[[ 18  38  44]
 [ -8 -14  -6]
 [ 13  28   6]]
:
[[ -8 -14  -6]
 [ 13  28   6]
 [ 18  38  44]]

[[  2  -7 -24  10  -8   6  -1  11  -3  25  -2 -13]
 [ -4   3  46 -18  17 -16   2 -21   7 -46   1  40]
 [ -2   7  19  -7   6  -9   1  -9   3 -19   0  24]
 [  1   0   2   0  -1   3  -1  -1   0  -1   0  -1]
 [ -1  -1   8  -2   3  -4   0  -3   1  -6   0  -2]
 [ -1   4  14  -6   5  -1   0  -7   2 -15   5  11]]
:
[[  2  -7 -24  10  -8   6  -1  11  -3  25  -2 -13]
 [  1   0   2   0  -1   3  -1  -1   0  -1   0  -1]
 [ -1  -1   8  -2   3  -4   0  -3   1  -6   0  -2]
 [ -1   4  14  -6   5  -1   0  -7   2 -15   5  11]
 [ -2   7  19  -7   6  -9   1  -9   3 -19   0  24]
 [ -4   3  46 -18  17 -16   2 -21   7 -46   1  40]]

[[ 16 -36   6  17 -27]
 [-10 -15  42 -17  42]
 [ 29 -44  -5  28 -35]
 [-13 -19  22  18 -38]
 [ 20  30  11  35   1]]
:
[[ 29 -44  -5  28 -35]
 [ 16 -36   6  17 -27]
 [ 20  30  11  35   1]
 [-13 -19  22  18 -38]
 [-10 -15  42 -17  42]]

[[ 35  -9 -25 -34   9   3 -30 -29 -35 -28 -36  10   9   6  22 -32]
 [-41  -9   8  35   8  -7  25 -17   1  23  19 -23   4 -17 -38  20]
 [-41  -8  10  41  -8  -1  27  -5  13  32  27 -18 -14 -13 -40  28]
 [ 46  10  38 -15  -7 -11   0  55  38   7   5  15 -11 -10   8  13]
 [-32  -6  17  40 -20   2  34   9  22  23  35  -4 -24  -9 -24  29]]
:
[[ 35  -9 -25 -34   9   3 -30 -29 -35 -28 -36  10   9   6  22 -32]
 [-41  -9   8  35   8  -7  25 -17   1  23  19 -23   4 -17 -38  20]
 [-41  -8  10  41  -8  -1  27  -5  13  32  27 -18 -14 -13 -40  28]
 [-32  -6  17  40 -20   2  34   9  22  23  35  -4 -24  -9 -24  29]
 [ 46  10  38 -15  -7 -11   0  55  38   7   5  15 -11 -10   8  13]]

[[ 15 -18  21 -18 -24  17  18 -18  21]
 [-24 -12 -32   7  15 -40 -46  40 -32]]
:
[[-24 -12 -32   7  15 -40 -46  40 -32]
 [ 15 -18  21 -18 -24  17  18 -18  21]]

[[-26  20 -14  34   4  -1 -16 -34 -26 -27]
 [  5 -33 -10 -32  -5 -17   9  23  21  15]
 [-34  19 -20  41   7  -5 -19 -37 -28 -33]
 [-18  -3 -49  -4 -10 -21  11 -38  -1  22]]
:
[[-18  -3 -49  -4 -10 -21  11 -38  -1  22]
 [-34  19 -20  41   7  -5 -19 -37 -28 -33]
 [-26  20 -14  34   4  -1 -16 -34 -26 -27]
 [  5 -33 -10 -32  -5 -17   9  23  21  15]]
---
[[-37 -30 -36 -18 -44 -49  12  11 -47 -13]
 [-38 -15   2  -2 -30  -5 -31 -37  -8   4]]
:
[[-47 -13 -37 -30 -36 -18 -44 -49  12  11]
 [ -8   4 -38 -15   2  -2 -30  -5 -31 -37]]

[[ 10 -10  44 -27 -19  26  34]
 [-20 -19 -26   6  26 -38 -33]
 [ 16 -16  44 -29 -30  22  38]
 [-17 -10  42 -13  42 -18  -6]
 [-19  -3  24  -7  15 -10 -12]
 [  5 -13  12  -9  -9  11  19]
 [ 37  -8 -35  29 -44  13  24]
 [ 10 -20 -11  11 -14  11  13]
 [-12   1  -5 -11   7 -11  -8]
 [-32 -20 -21  16  23 -44 -34]]
:
[[ 26  34  10 -10  44 -27 -19]
 [-38 -33 -20 -19 -26   6  26]
 [ 22  38  16 -16  44 -29 -30]
 [-18  -6 -17 -10  42 -13  42]
 [-10 -12 -19  -3  24  -7  15]
 [ 11  19   5 -13  12  -9  -9]
 [ 13  24  37  -8 -35  29 -44]
 [ 11  13  10 -20 -11  11 -14]
 [-11  -8 -12   1  -5 -11   7]
 [-44 -34 -32 -20 -21  16  23]]

[[  8  -8 -38 -22]
 [  1 -19 -51  28]
 [ 21 -15 -43  10]
 [-52  -5  -5  12]
 [ 16  -8 -25   5]
 [ 50  -6 -15   8]]
:
[[-38 -22   8  -8]
 [-51  28   1 -19]
 [-43  10  21 -15]
 [ -5  12 -52  -5]
 [-25   5  16  -8]
 [-15   8  50  -6]]

[[ 10   6  30  47 -29  27  33   0   7]
 [  1   7   9   1 -15  -4   9 -30  -5]
 [-34  -1 -22  15   6 -13   2 -42  15]
 [  6   8  20  33 -26  16  27 -12   5]
 [ 20 -14  45 -38   2 -22  -6   0 -24]]
:
[[  0   7  10   6  30  47 -29  27  33]
 [-30  -5   1   7   9   1 -15  -4   9]
 [-42  15 -34  -1 -22  15   6 -13   2]
 [-12   5   6   8  20  33 -26  16  27]
 [  0 -24  20 -14  45 -38   2 -22  -6]]

[[ 20  34 -12  39 -35 -20]
 [-13  -7  34   1   8 -40]
 [ 13  -3   9 -12  15 -26]
 [  0   1  32   2   2 -35]
 [-15  -7  56   6  10 -43]
 [-34 -27  15 -22  30  15]
 [-16  -3  33   5   2 -17]]
:
[[-35 -20  20  34 -12  39]
 [  8 -40 -13  -7  34   1]
 [ 15 -26  13  -3   9 -12]
 [  2 -35   0   1  32   2]
 [ 10 -43 -15  -7  56   6]
 [ 30  15 -34 -27  15 -22]
 [  2 -17 -16  -3  33   5]]

[[  1   3  14  18   5]
 [  6  -7   0  28   0]
 [-10   1   6 -55   3]
 [ -5  11   0  -8  -2]
 [  6   1   8   8  -3]
 [ -7  -1  15  -7   0]]
:
[[ 18   5   1   3  14]
 [ 28   0   6  -7   0]
 [-55   3 -10   1   6]
 [ -8  -2  -5  11   0]
 [  8  -3   6   1   8]
 [ -7   0  -7  -1  15]]
